Each row is shifted at random along 3 fixed directions that mean nothing.
Known rows, with every way that one mark hangs from another:
rizo(nubeda(ruke votep(bafu(kebeb)))): [-511 -446  -88   47  -55  122 -187 -219 -164  198  -76 -357  350 -326
 -113 -240  -67 -710  -63   27 -330 -550  223  -87  -68  -81 -181  234
   88  -24   98  -19   75   31   21  367  683    9  109  177 -425 -210
  -78]
votep(bafu(fefer(zimid) kebeb(rizo))): [  54  -74  295  184   58  -56 -110   34   24  230 -375 -266  -49  148
 -404 -508  -33 -151   97 -183 -134 -223   36  168  176  223 -195  -62
    4 -195 -127 -108  190   71  -79  -17   25  -38   23   56  102   65
  -68]
zisob(nubeda(ruke votep(bafu(fefer(zimid))))): [ -48   87 -432  -36 -370  -68   44   55   75    8  145   67   26  151
  107  -58 -357  -89  316 -213   28    8   26  224  202 -360 -102  219
  -42   61  -46  226  218 -161   61    0  113  -65 -112  -27   -6 -179
  141]
gibev(monir(bafu(kebeb)) rizo votep(nubeda(ruke))): [-411 -157  -45   84 -249   33  -90 -182  -55  275 -226 -488  313 -793
 -229 -117  169 -652 -216  -96 -461 -496  236   30  -24 -113  -38  271
  155 -293   65  -66   14 -182   73  -64  463   54   54   55 -183 -302
 -107]
zisob(nubeda rizo ruke(kebeb)): [ 112  236  -30   35  424 -205 -376   11  152  131 -247 -230 -122  375
 -354 -543  504   54 -109 -105  116 -251  124   83  227  105  -76  150
   62 -356 -124 -336   55  411 -243  125  254  -43   97  -60  174    3
  -97]
zisob(ruke(fefer(zimid) kebeb(rizo(nubeda(votep(bafu)))))): [ 187  267   58  -16  194 -261  -18  -69  -10  -27  182  230 -233  235
  -43 -152  196   53  169 -640   49  -74  -22  299  252 -233  -80   22
  -29 -108 -113  188  617 -378  -44 -359   19    4 -287 -137  162 -190
   81]
zisob(nubeda(fefer(zimid)) ruke(kebeb)): [ 198  329 -321 -100 -227 -231  -75  135  146 -127  176  109 -208  388
   38 -153  110  335  370 -128  244  110  -50  101  375 -354  -66  176
 -139 -185 -110  123  257   12 -142  -28   73 -193  -32  -84  229  -30
  179]
zimid(zisob(nubeda(bafu ruke votep))): [  94   94 -522 -132 -474 -148  -31   84   70  -49  181 -101  -13 -110
  144 -228 -185 -110  180 -149   80  -53  145  -36  228 -367  -87  334
  -15   88 -138  217  -21  112  -11 -127  129  -81  -82  121 -111 -133
   76]
fefer(zisob(rizo ruke)): [ -65  -68   67  197  450 -122  -94   11  210  193 -140   21   71  293
 -196 -344  113  -52   39  228 -118 -252   59  158  212   75 -125  116
  -64 -275   33 -194  -10   87 -169  114  302  -92   89  138   11 -139
    7]
fefer(zimid(kebeb nubeda zisob(rizo))): [ 220  184 -179   81 -269 -270  -75  268   91   78 -209 -215   39  122
 -154 -486   16  331  220  -84  164  -53   52  100  373   14 -104  420
    1 -178 -241    9 -163  110 -355    7  -66 -174   13  238   50  196
  -24]
zimid(kebeb(ruke) nubeda(bafu fefer)): [ -79 -138 -335  352 -151  -86   34   40  -41  130 -117 -380 -176 -173
 -226 -361 -158 -131 -182 -517 -500 -163  220  -79   -6   37  -42  200
   93  -94   19   60  251  -52  -16 -219  257   31   30 -136  244 -235
  -75]
kebeb(rizo(nubeda(fefer votep(bafu))) ruke): [-259 -259 -134  114 -140  -47  140 -162  -76   40  171  234   26 -295
  186  189   43 -477  105 -394 -483 -208  106    9  -23 -336 -135  200
 -134  -71  113  386  444 -882  202 -279  379  114 -278  -75 -140 -577
  208]
ruke(fefer kebeb(rizo)): [ 414  122  375    1   92 -229 -329  148   77  -39 -106 -237 -234  -10
 -351 -537  168  223  164   29  148 -191   87   -5  375  -62 -111   66
  -37 -480 -238  -50  -93  510 -284 -187  141 -193   73  -91  152  272
 -134]
bafu(fefer(zimid(nubeda zisob)) kebeb): [-180 -104 -164  276 -375    5 -104  160   -6  272 -421 -485  161   21
 -388 -539 -211  -55   49   87 -162 -306   60  142  172  149 -146  171
   11  -75 -102 -202    0  489 -211  301  272 -185  208  229  -69  210
 -149]
zimid(kebeb(rizo ruke) zisob(nubeda(votep))): [-285  -17 -373  402  -77   -5   80  -94    6  246 -268 -160 -128 -200
 -196 -248  491 -186 -256 -399 -526 -331  161  -21  -17  195  -47  225
   52 -107  -53  -68  514 -220   28 -287  282  137 -146   49   51 -436
  -36]
gibev(monir rizo votep(bafu(fefer(zisob) kebeb))): [ 219  325 -102  -57 -387 -170  209   92  110  178  154  273  -66 -310
   93  110  -99  -87  269 -398    1   74   -1  248  377 -310    1  132
  -99 -255  -72  357   59 -747   36 -537 -126 -103 -154 -162  290 -297
   87]
bafu(fefer kebeb(ruke)): [ 576  201   74   42  -62 -247  -67  122   93  127  -77 -131 -397  180
 -284 -412  -48   96  116 -343   25   25   84 -137  315   79  -31  -37
   19 -213 -180   63   25   79 -116 -649 -131  -89  -78  -30  502   55
  -45]
gibev(rizo(nubeda(bafu fefer ruke)) votep): [  20 -136 -114 -170 -412 -154 -120   88   30 -115  144 -244  124 -534
  117  -59 -402 -373  153 -269  -77 -298  238  -74  184 -464  -27  345
  -79 -159  -21  239 -254 -177   47 -201  358 -129   -2   84  -73 -125
   34]
gibev(monir(bafu(kebeb(ruke))) rizo): [ -39    8   20   12 -356 -181  -80 -107   47  166 -127 -241  121 -461
 -160 -171  186 -376   40  178 -146 -280  146 -162  182 -144 -139  221
  -63 -260  -20   -1  -77 -269 -130 -401  215  -67  -16   -2 -111 -190
  -23]
gibev(monir(bafu votep) rizo): [-216 -214  175  164  206  -99 -105 -106  172  254 -528 -583  291 -723
 -446 -442  201 -327 -199  368 -369 -515  214  135   48  -52 -127  269
  132 -490  -21 -296 -236  156 -141  -76  363   67    9  142 -206  -66
 -225]
fefer(zimid zisob(nubeda(bafu ruke(kebeb) votep) rizo)): [-165  238 -604    0 -460 -132   59   66   46  -17  219  239  -12  282
  214   15  167  -11  215 -243  200   12   62  339  239 -283  -31  274
  -96  135  -18  164  465 -339   52  -72  135 -113  -70 -135  -33 -350
  146]
ruke(fefer(zisob) kebeb(rizo(nubeda(bafu votep)))): [ 117  148 -227  -42 -249 -186   77   92  -50  -90  327  396 -146 -150
  162   54  112  -80  268 -400   50  -19   67  193  259 -399  -62  190
 -181  -73  -60  370  387 -491   54 -342  178  -99 -221 -233   15 -302
   59]
monir(bafu gibev(rizo) kebeb votep(nubeda(fefer(zimid)))): [  -8 -277   80  -66  113 -191  -68  -96   40   97 -398 -551  255 -816
 -403 -369  435  -81   76 -289 -119 -290   76   10   75 -174 -172  218
  205 -283  -37 -176 -231  100 -213  352  350  -22 -153  190 -269  116
  -99]
votep(nubeda(fefer ruke(kebeb(rizo)))): [ -96 -173   77   63 -274  -24 -193  -38  -80   14   17 -228  -21 -283
 -139 -192  103 -147   82 -170 -262 -218  138 -123  100 -137  -68  113
   -5 -303   17  146  195   59   22   92  457  -91   77   60  -59  -88
   44]
nubeda(bafu(kebeb) fefer(zimid zisob(rizo)) ruke votep): [-186 -112 -303   67 -317  -93   67   81   17  109   46 -104  155  210
   66  -90 -108 -146  240 -297   72 -127   56  225  149  -99  -84  104
  -72  177   -1   67  249 -112   72   21  224 -167   81   59 -138 -162
  114]
rizo(nubeda(bafu ruke(fefer(zimid) kebeb) votep)): [ 178   37 -107 -231 -473 -205 -248  111  -81 -200  277 -236   32 -127
  -11 -298 -264  -34  342  -89  368 -201  108   56  313 -474 -120  202
  -39   34 -181  109   -3  433 -173  -27  281 -289   30   42 -181  255
  -42]
nubeda(bafu fefer(zisob)): [  96 -119 -159  138 -162 -101  176  173  154   10   95  131 -146   67
   42 -132 -281   -8  196  -87 -242   32   93  135  230 -241  -85  126
  -92 -176   33  246   76 -193   75 -180  132  -66  -16  -57  190 -252
   76]
bafu(kebeb(rizo(nubeda(fefer(zisob) ruke)))): [-265 -401 -107  102 -309   20  -89  -31  -99   87  -57 -167  162 -182
  -73 -104   51 -373   88 -116 -240 -358  135 -155   70    8  -96  107
 -112  -90   84   71  108  -73   30  174  576 -136  123  170 -224 -174
   15]
kebeb(rizo(nubeda(bafu fefer votep)) ruke): [ 345  -44  -68  -60 -113 -263   50   43  -17  -97  134   26 -261 -253
   64  -69   -1 -234  101 -673 -155  -73  171  -94  117 -302  -35  152
  -80 -100  -98  341  231 -493  151 -671   30   63 -338  -45  167 -277
  120]
nubeda(bafu(kebeb) fefer(zimid) ruke): [-127 -135 -196  185 -358  -47   80   45   55   77  -46 -236  -79  159
  -83 -253 -273 -161   67 -238 -298  -61  140   83  124  -29  -66   91
   13  -12   41  102  351  -86  137 -196  143  -36   64   23  183 -226
   35]
fefer(zimid zisob(rizo(nubeda))): [ 240  -76  140   40   87 -212  -59  221  155   35 -215   41  -24  251
 -162 -327  138   64  132   12   70 -200   93  248  329  -30  -75  210
   -4 -305  -99  -72 -113   13 -148  -78   70  -78  -67  220  114   45
  -36]
bafu(fefer(zimid(nubeda zisob)) kebeb(rizo)): [ 112   64 -104   33 -529 -139 -154  215  -39  108 -233 -302  140  -83
 -215 -442 -162   63  358   43  198 -144  -24   10  314   -7 -183  214
 -171  -51 -232   23 -104  249 -282  152   60 -298   76  236 -165  315
    2]
gibev(votep(nubeda(fefer ruke))): [ 363  -63   89   11   50 -128  -54  117   69   15  -20 -342 -268 -195
 -185 -277 -125   23  -46 -575 -267 -142  179   30  172 -173   87   95
  229 -374 -107  156  -51  201   73 -352  107   28  -58   69  400  -19
  -16]
kebeb(rizo(nubeda(votep(bafu))) ruke(fefer(zimid))): [ 110  -66  124  113   46 -178   22  -46  -35   11   36   80 -159  -35
  -82 -148  109 -162   65 -532 -199 -244   60  223  134 -198 -116   45
   17  -74  -86  154  434 -324   13 -480   97   57 -304  -69   44 -204
   49]
monir(gibev kebeb votep(bafu nubeda)): [ 274 -169  121 -195  346 -168 -100 -159  -20   77  -62 -242   56 -782
 -279 -449  448  -53  117 -270  -53  -63   67 -107  155 -247 -205  216
  270 -316  -94   69 -249   -3 -248  290  183   28 -265  124 -123   62
  -56]
monir(bafu kebeb votep(nubeda(fefer(zimid zisob) ruke))): [  44 -182 -213  -63 -252 -153   91    4  -17   36   14 -274  166 -403
 -163 -208  180  101  319 -201   90  -85  -42   26  131 -239 -161  103
  116   97  -89   72  -24  144 -186  156  242 -177  -53  156 -300   99
   59]

Rows:
[ 437   93   69 -174  -54 -287 -254  206   77  147 -195 -230  113  287
 -292 -479  -20   44  406   48  557 -127  -17   -9  386   56 -233   23
  -99  -68 -259 -155 -515  431 -382  135   66 -309  168   56 -114  375
  -73] : monir(bafu(fefer(zisob(rizo)) kebeb))
[-150 -252  102 -167 -154  -50 -247  -15   94  -65   -5 -248  398 -817
   10 -166 -160 -301  331  660   10 -413  131 -113  307 -496 -188  480
 -180 -496   15   24 -630   26 -263  418  541 -266   67  235 -378   73
   14] : monir(gibev(rizo votep))
[ 189  133  176  199  -17 -150  -85  167  151   19 -120 -110 -273  263
 -306 -432   42  297   93   46  -84 -111   66  280  353  -73  -58   80
   43 -404 -119  -65  223  338 -163 -245   93 -115   50 -106  343   84
 -124] : ruke(fefer(zimid) kebeb)
[-324 -425   32  309  124  103  -31   22   32  196 -272 -322   58 -291
 -286 -332  -91 -424 -204 -151 -711 -334  235  138  -96  -55 -121  138
  146 -298  123  -69  146  141  182  229  498  124   75   19   25 -258
  -91] : votep(nubeda(bafu fefer))
[-151  118 -542  175 -488  -75  136   54   38   76   15    0  -36  -55
   40 -135  198   71  161 -102 -114 -131   31   44  193 -157  -98  331
  -37   50 -117   78  337 -155 -107 -185  147  -79 -133  141  -35 -213
  100] : fefer(zimid(kebeb(ruke) zisob(nubeda(votep))))
[ 630  367 -127   59 -394 -321  259  310  256    0   24  189 -429  372
  -37 -339 -427  347  292 -383   14  335   12  262  461 -152  -46   82
  -47  -83 -221  297  182 -235    6 -736 -494  -43 -254   75  579  -50
   64] : nubeda(bafu(fefer(zimid(zisob))))
[-312 -108 -177  154   63  -67 -109  -69  -36  133  -24 -136  263 -299
 -132 -244  117 -212  111  -83 -197 -418   51  -34   93  -71 -189  257
 -121  -57  -67  -90  165   73 -182  222  564 -133   -6  220 -360  -93
  -40] : zimid(kebeb(rizo(nubeda(votep))) zisob(ruke(fefer)))
[   4   79 -351  -90  -17 -156 -155   74  140   14   16  -33   82   54
   72 -130  108 -122  130  -55   68 -125  169   49  191 -249  -32  428
  -21 -189  -61   73  -62  -58   -3  -37  244  -23  -64    7  -47 -215
   71] : zisob(nubeda(ruke votep) rizo)
[ 197   -5  254 -107  126 -177 -283   -6  -98  -15   11 -135  -68 -182
 -196 -343  198 -129  116 -359   95 -326  108   81  214 -221 -148  100
   27 -270 -185   74   70  157 -160  -41  295  -66  -78 -109 -108   89
 -100] : ruke(fefer kebeb(rizo(nubeda(votep(bafu)))))
[ 787  207   60  -60  229 -366 -146   96  -55   39  -57 -448 -466  -40
 -317 -635  -10  245  -48 -890  158  -95  159 -155  258   16   17   97
  302 -191 -333  142  -98  290 -286 -591 -259   17 -185   -6  415  241
 -104] : zimid(kebeb(ruke) nubeda(votep(bafu)))
[ 386 -224  200  -51   34 -212  -83  223    2  -72 -207 -337 -123  -94
 -233 -418  -45  -39  126 -488  115 -307  118  145  205 -111  -69   10
   22 -151 -219  -15  -46  337  -32 -130   53  -87 -105  218   10  239
  -46] : kebeb(rizo(nubeda(bafu fefer(zimid zisob) votep)))
